Below is a small trained network, with its code and all its weights. Each question gives an input and a target symbol and asks what happens when units are switched off, that is, made to give their printed mean instead of their output.

import numpy as np


def w(rows, s, z=0):
    codes = np.array(rows[::2]) - 128.0
    scale = np.full(codes.shape[1], s)
    scale[-1] = z or s
    return codes * scale


def norm(h):
    return h / np.sqrt((h * h).mean(-1, keepdims=True) + 1e-5)


def softmax(a):
    e = np.exp(a - a.max(-1, keepdims=True))
    return e / e.sum(-1, keepdims=True)


def log_softmax(a):
    a = a - a.max(-1, keepdims=True)
    return a - np.log(np.exp(a).sum(-1, keepdims=True))


def net(x, mask):
    ids = ['ΞΨβγδεζηθμτφ'.index(c) for c in x.split()]
    T = len(ids)
    res = E[ids] + P[:T]
    u = 0
    for l in range(3):
        r = norm(res)
        for j in range(2):
            rows = slice(3 * j, 3 * j + 3)
            q, k, v = (r @ M[l][rows].T for M in (Q, K, V))
            z = softmax(np.where(np.tri(T) > 0, q @ k.T / 3**0.5, -1e9)) @ v
            o = O[l][rows]
            res = res + np.where(mask[u + j], z, o[:, -1]) @ o[:, :-1]
        u += 2
    return log_softmax(norm(res)[-1] @ U[:, :-1].T + U[:, -1])


Q, K, V, O = {}, {}, {}, {}
E = w([
[206,176,181,118,79,154,102,126,207,149,203,157],'Ξ',
[200,143,98,86,132,137,96,143,175,177,182,131],'Ψ',
[194,94,135,157,96,151,119,149,170,219,73,85],'β',
[57,128,115,122,176,231,227,102,185,165,148,148],'γ',
[139,136,102,97,99,121,96,55,193,118,150,145],'δ',
[77,90,131,119,139,141,113,223,169,144,88,223],'ε',
[161,79,115,173,92,118,126,75,203,178,97,156],'ζ',
[196,218,117,126,183,152,206,135,88,113,75,210],'η',
[161,108,92,143,40,110,71,99,168,126,175,182],'θ',
[82,94,158,168,248,177,82,118,119,126,157,155],'μ',
[190,153,183,87,58,174,85,110,195,81,159,111],'τ',
[93,130,198,79,129,142,171,102,34,190,148,203],'φ',
],0.015)
P = w([
[163,219,75,139,56,171,2,58,102,197,82,116],'0',
[187,172,89,106,97,153,32,90,121,185,112,125],'1',
[178,152,93,106,100,149,54,112,122,161,146,133],'2',
[175,118,98,107,93,158,73,120,119,137,141,139],'3',
[174,111,118,107,117,149,86,135,130,134,152,138],'4',
[173,97,121,113,115,149,103,157,129,122,166,149],'5',
[167,86,150,129,116,152,122,156,128,102,173,144],'6',
[161,80,163,115,124,142,132,172,132,88,164,136],'7',
[147,74,190,142,121,140,155,173,136,78,167,143],'8',
[142,69,212,128,143,130,173,186,145,74,164,141],'9',
[137,97,240,135,147,134,182,204,138,61,178,152],'10',
],0.0094)
Q[0] = w([
[146,90,151,153,89,153,63,170,215,160,172,136],'L0H0',
[35,165,44,141,182,91,190,85,43,96,127,32],'L0H0',
[230,116,158,111,28,144,141,152,229,162,155,150],'L0H0',
[83,142,62,95,132,31,115,127,35,106,67,96],'L0H1',
[226,64,254,77,90,228,103,110,188,191,205,205],'L0H1',
[114,105,105,123,141,89,103,97,72,109,120,24],'L0H1',
],0.0091)
K[0] = w([
[2,94,135,148,219,114,185,188,108,73,116,153],'L0H0',
[187,168,70,116,32,155,55,83,185,179,159,34],'L0H0',
[104,105,157,93,184,127,250,148,102,65,109,165],'L0H0',
[187,179,109,97,15,80,37,75,156,177,149,84],'L0H1',
[37,115,181,135,211,108,217,176,55,80,123,213],'L0H1',
[193,103,137,134,110,136,58,80,137,189,133,84],'L0H1',
],0.0076)
V[0] = w([
[55,154,111,155,58,112,179,163,168,157,108,135],'L0H0',
[122,145,94,155,170,183,184,168,254,137,146,136],'L0H0',
[116,143,102,117,123,214,192,79,123,165,193,67],'L0H0',
[99,112,152,69,98,171,199,106,91,202,146,157],'L0H1',
[102,123,146,162,165,140,63,91,114,171,105,125],'L0H1',
[120,203,57,155,166,176,181,125,139,84,69,152],'L0H1',
],0.0063)
O[0] = w([
[149,169,179,63,144,107,131,87,244,222,69,140,75],'L0H0',
[160,147,61,165,182,220,179,140,254,110,81,104,253],'L0H0',
[150,73,147,117,82,199,152,101,175,191,248,36,108],'L0H0',
[137,95,183,39,114,197,160,98,129,248,156,117,241],'L0H1',
[133,135,147,146,135,89,24,66,118,134,96,151,202],'L0H1',
[143,227,35,181,90,199,177,189,163,166,152,73,145],'L0H1',
],0.0062,0.0041)
Q[1] = w([
[143,83,141,205,197,88,74,80,80,79,150,131],'L1H0',
[112,163,8,182,169,93,155,145,151,84,83,159],'L1H0',
[26,149,84,127,153,126,195,56,2,181,135,54],'L1H0',
[191,212,118,113,76,162,94,85,149,77,210,198],'L1H1',
[111,104,109,197,99,154,171,130,95,180,133,102],'L1H1',
[173,161,180,94,191,156,89,116,196,74,210,185],'L1H1',
],0.0084)
K[1] = w([
[125,81,105,226,141,71,7,83,47,41,139,96],'L1H0',
[141,178,2,164,111,65,124,133,142,71,81,136],'L1H0',
[211,122,103,99,45,40,98,74,145,157,149,59],'L1H0',
[61,134,161,119,220,160,173,80,111,59,169,224],'L1H1',
[200,197,132,135,119,144,113,91,148,151,94,137],'L1H1',
[13,114,142,64,163,199,194,154,135,103,149,180],'L1H1',
],0.0083)
V[1] = w([
[199,151,216,175,205,154,135,52,100,101,125,112],'L1H0',
[212,88,22,146,44,51,142,50,135,123,155,96],'L1H0',
[169,136,119,56,2,109,200,172,123,101,114,124],'L1H0',
[89,151,100,36,86,141,119,60,157,42,139,100],'L1H1',
[123,238,128,138,111,104,102,120,135,98,221,192],'L1H1',
[108,90,143,175,128,137,124,68,165,177,180,146],'L1H1',
],0.0059)
O[1] = w([
[131,89,150,207,88,212,141,75,35,126,176,54,145],'L1H0',
[153,128,187,163,141,74,254,144,178,79,252,177,3],'L1H0',
[194,127,151,63,55,69,200,149,201,190,104,151,34],'L1H0',
[112,219,80,63,172,92,129,123,75,113,65,18,95],'L1H1',
[125,108,43,85,128,161,76,51,100,162,98,116,171],'L1H1',
[123,127,171,148,237,178,123,95,116,111,152,169,180],'L1H1',
],0.0069,0.0051)
Q[2] = w([
[73,191,108,136,148,49,154,129,18,68,135,100],'L2H0',
[231,96,142,164,89,180,105,149,124,122,174,47],'L2H0',
[191,182,53,177,122,120,143,165,159,59,106,115],'L2H0',
[151,81,143,141,98,95,112,96,254,75,113,124],'L2H1',
[65,153,71,124,235,74,155,172,103,172,164,150],'L2H1',
[76,129,99,89,154,144,47,67,105,115,168,169],'L2H1',
],0.0099)
K[2] = w([
[200,136,131,152,110,50,73,88,130,47,190,81],'L2H0',
[110,117,152,132,189,246,170,149,29,95,98,132],'L2H0',
[144,201,71,147,167,115,181,170,114,82,105,193],'L2H0',
[93,96,166,103,125,157,184,219,254,68,94,190],'L2H1',
[229,113,46,157,122,66,63,126,205,139,163,100],'L2H1',
[88,43,168,77,160,73,95,123,122,48,157,108],'L2H1',
],0.0084)
V[2] = w([
[65,60,122,98,90,132,98,147,218,146,177,86],'L2H0',
[221,161,160,123,150,148,255,139,90,188,113,177],'L2H0',
[228,177,147,139,125,75,47,117,79,99,131,158],'L2H0',
[194,163,110,138,139,187,110,194,160,202,70,108],'L2H1',
[117,87,133,166,177,125,152,72,135,176,101,44],'L2H1',
[171,157,43,78,231,218,159,116,59,248,62,144],'L2H1',
],0.0063)
O[2] = w([
[201,66,152,106,213,112,65,128,199,199,137,75,123],'L2H0',
[146,169,2,148,17,133,148,70,26,158,109,182,141],'L2H0',
[134,73,117,77,166,156,219,191,63,97,65,163,140],'L2H0',
[164,136,188,103,188,170,128,207,96,82,106,141,203],'L2H1',
[185,167,161,101,148,120,215,34,62,91,107,122,113],'L2H1',
[42,116,155,60,115,141,168,110,130,51,165,242,254],'L2H1',
],0.0069,0.0065)
U = w([
[174,151,14,82,135,197,17,43,93,163,61,145,254],'Ξ',
[123,16,157,71,179,141,225,217,163,31,210,154,216],'Ψ',
[163,81,254,170,135,112,220,237,143,79,159,139,147],'β',
[80,165,168,135,133,173,156,144,227,154,180,81,117],'γ',
[93,178,117,65,183,51,157,75,151,67,132,99,106],'δ',
[119,149,143,69,170,118,81,171,180,107,50,175,64],'ε',
[144,132,132,164,163,77,168,51,162,103,89,167,54],'ζ',
[101,189,69,142,68,135,173,161,96,83,124,145,94],'η',
[117,127,82,158,113,32,84,154,151,155,161,116,102],'θ',
[77,114,121,175,168,161,71,131,86,72,155,100,72],'μ',
[156,143,118,54,106,116,114,146,101,97,87,8,65],'τ',
[79,88,194,37,101,86,117,114,83,170,155,138,55],'φ',
],0.0057,0.0055)

Each question gives the input, a string of symbols that net reads in full, and the target symbol t.
The units are the heads (3 rows each of Q, K, V and O). Each row of codes is followed by its name. A weight is (code - 128) times the scale printed after its matrix; where a second scale follows, it is the last column's (O and U).
mask holds one flag per head, layer by layer. A switched-off head (its flag False) gives its mean, the last column of its rows in O, instead of its output. The means were averaged over made-up inputs and are rounded, as every weight is.
A unit's drop is (log p(t) with every unit on - log p(t) with that unit switched off) / (log p(t) with every unit on - log p(t) with every unit switched off).
The circuit of an input: a set's keep is (log p(t) with only the set's units on - log p(t) with every unit switched off) / (log p(t) with every unit on - log p(t) with every unit switched off). Starting from all 6 units, units are removed one at a time, each time the one whose removal leaves the highest keep (on an exact tie, the one counted first), for as long as the keep stays at least 0.8.
units of the circuit, in order: the units of the circuit, biggest drop first
unit that matters most: the unit with the biggest drop
which heads matter: for each layer, one digit per head in row order, 1 if its drop is at least 0.15 and else 0, layers parted by /
input Ξ Ξ γ μ Ψ, target μ: units of the circuit, in order -> [L1H0, L2H0, L0H0]
input Ξ γ γ δ η, target η: which heads matter -> 00 / 00 / 10
input Ξ η γ η Ξ δ, target η: units of the circuit, in order -> [L2H0, L0H1]
input ζ β θ τ τ β Ξ τ Ξ, target Ξ: units of the circuit, in order -> [L1H1]
input Ξ Ψ Ξ, target Ψ: units of the circuit, in order -> [L2H0, L0H1]
input ζ Ψ γ μ γ Ψ ε, target ε: which heads matter -> 10 / 10 / 00
input δ Ψ τ μ β ζ Ξ μ θ, target μ: units of the circuit, in order -> [L1H0, L2H0]
input θ τ β γ Ψ τ θ Ξ, target γ: which heads matter -> 10 / 00 / 10
input μ τ ζ, target μ: units of the circuit, in order -> [L2H0, L1H0]
input Ξ Ξ τ, target τ: which heads matter -> 01 / 11 / 11
input β μ μ Ξ γ β μ ε Ξ, target ε: units of the circuit, in order -> [L0H0, L1H0]
input θ φ μ ζ Ξ β φ β Ξ, target φ: units of the circuit, in order -> [L0H0, L0H1]
input Ξ γ Ξ β δ, target γ: which heads matter -> 10 / 00 / 00
input Ξ ε δ γ, target γ: units of the circuit, in order -> [L0H0, L2H0]
input τ ζ τ μ Ψ Ξ, target μ: units of the circuit, in order -> [L1H0, L2H0]
input τ ε β, target ε: unit that matters most -> L2H0
input ζ η Ξ τ θ ε ζ, target ε: units of the circuit, in order -> [L2H1, L1H0]
input τ β Ψ φ, target φ: which heads matter -> 10 / 00 / 00
input η η Ξ β τ ζ γ μ μ φ, target Ξ: which heads matter -> 01 / 10 / 10
input Ξ β β, target β: unit that matters most -> L1H1
input Ψ β Ψ, target Ψ: which heads matter -> 01 / 00 / 00
input Ξ Ξ η Ξ τ ζ ε τ η μ, target Ξ: which heads matter -> 10 / 10 / 00
input ζ δ ζ τ Ξ δ Ψ γ φ ε, target Ξ: which heads matter -> 00 / 10 / 01
input τ μ Ξ μ ζ, target μ: which heads matter -> 00 / 10 / 10
input ε η Ψ, target η: which heads matter -> 01 / 00 / 10
input ε ε θ, target ε: which heads matter -> 00 / 00 / 10
